320,407,198,112,372,-367,-242,397,-112,-111,-300,-338,129
-748,552,399,-526,544,477,80,-580,-159,-156,-10,293,-566
728,128,-16,395,109,-565,-314,672,-149,-154,-238,-462,434
-665,141,151,-301,192,626,168,-647,-176,-208,295,478,-340
189,229,103,70,220,-155,-158,191,-165,-169,-113,-158,80
-265,164,114,-152,185,272,13,-272,-197,-209,114,182,-167
Rows and columns are numbered from 1.
The bottom entry of the column that holds the smallest entry -> -265
The entry directly below -301 -> 70
The entry just right of 191 -> -165
Give the entry in row 1 and column 3.
A: 198
The entry directly above -154: -156
The entry in row 1 and column 2 -> 407
Give the entry in row 1 and column 1.
A: 320
The entry just right of the largest entry: 128
The entry just right of 141: 151
The maximum -> 728
The entry in the top-right corner is 129
The entry directly above 295: -238
Give the bottom-right entry.
A: -167
The entry in row 2 and column 1 -> -748
Give the entry just right of the smallest entry.
A: 552
Give the entry just right of -197.
A: -209
Give the entry just left of 229.
A: 189
The entry directly above -314 -> 80
Give the entry just left of -149.
A: 672
The entry directly above 151 -> -16
The entry directly above 229: 141
The entry at row 2, column 3 -> 399

Read these off the grid that follows. Counting starts at 1.
1) Read off the entry in row 2 and column 2.
2) Read off the entry directly above the smallest entry.
3) Read off the entry at row 3, column 3.
4) Read off the top-left entry.
5) Read off the entry directly below the largest entry.
6) Read off the entry in the bottom-left corner.
7) Read off the entry at row 3, column 2.
8) Read off the entry directly above the largest entry.
[[ -52 -217  -50  300   -3]
 [   9 -570  342   31 -201]
 [-447 -649  297  597  563]
 [-495  241  170 -491  207]
 [ 219  319  627  357 -428]
 [-266 -514  233   -1 -184]
 [ -23  224  265  -83 -594]
 [ 388   90  186  -80 -441]
 [ 316 -687  193  286 -299]
 [ 561  220  182  804 -487]
 [ 247 -498  391 -374 -136]
 [ 683 -612  368 -506  585]
 [-321 -181  491  357  470]
 [-638 -664 -293  101 -777]
 [-677  181  581  472  628]
 [ 381 -129  520  -79 -406]]
1) -570
2) 470
3) 297
4) -52
5) -374
6) 381
7) -649
8) 286

B =
[[687, 510, 357, -154, -633, -148, -240, -746, -537, -300],
[783, 252, 382, -396, -574, -202, -208, -785, -627, -457],
[-808, -394, -433, 265, 731, 306, 126, 638, 477, 374],
[-800, -475, -609, 161, 605, 216, 259, 572, 686, 552],
[811, 420, 482, -216, -630, -136, -176, -646, -517, -400],
[702, 619, 265, -220, -754, -59, -137, -812, -674, -430],
[751, 488, 441, -285, -456, -229, -118, -657, -442, -544],
[-682, -579, -396, 425, 521, 182, 318, 699, 612, 333],
[842, 409, 423, -329, -650, -278, -158, -613, -557, -402],
[658, 460, 294, -243, -614, -123, -251, -693, -665, -608],
[-846, -437, -459, 388, 504, 299, 224, 792, 655, 297],
[-822, -395, -584, 361, 650, -54, 224, 619, 641, 414],
[-638, -410, -519, 290, 603, 90, 182, 737, 798, 474]]
Indices start at 1.
The bottom entry of the column that holds the smallest entry -> -638
What is the entry just right of -812?
A: -674
The entry in row 3 and column 3: -433
The entry in the top-right corner: -300
The entry in row 3 and column 1 -> -808
What is the top-left entry?
A: 687
The bottom-right entry: 474
The entry in row 1 and column 3 is 357
What is the entry directly below the smallest entry?
A: -822
What is the entry in row 1 and column 2?
A: 510
What is the entry just left of 333?
A: 612
What is the entry just left of -229?
A: -456
The entry just left of 605: 161
The entry just right of -329 -> -650
What is the entry just right of -646?
A: -517
What is the entry directly below 425?
A: -329
The entry directly below the largest entry is 658
What is the maximum?
A: 842
What is the entry just left of -176?
A: -136
What is the entry directly above -158?
A: 318
What is the entry in row 2 and column 3?
A: 382
The entry at row 2, column 1 -> 783
What is the entry just left of 294?
A: 460
The entry just right of 361: 650
What is the entry just left of 297?
A: 655
What is the entry just right of -746?
A: -537
The entry at row 2, column 2 -> 252
What is the entry directly below -633?
A: -574
The entry directly above the largest entry: -682
The entry directly below -459 is -584
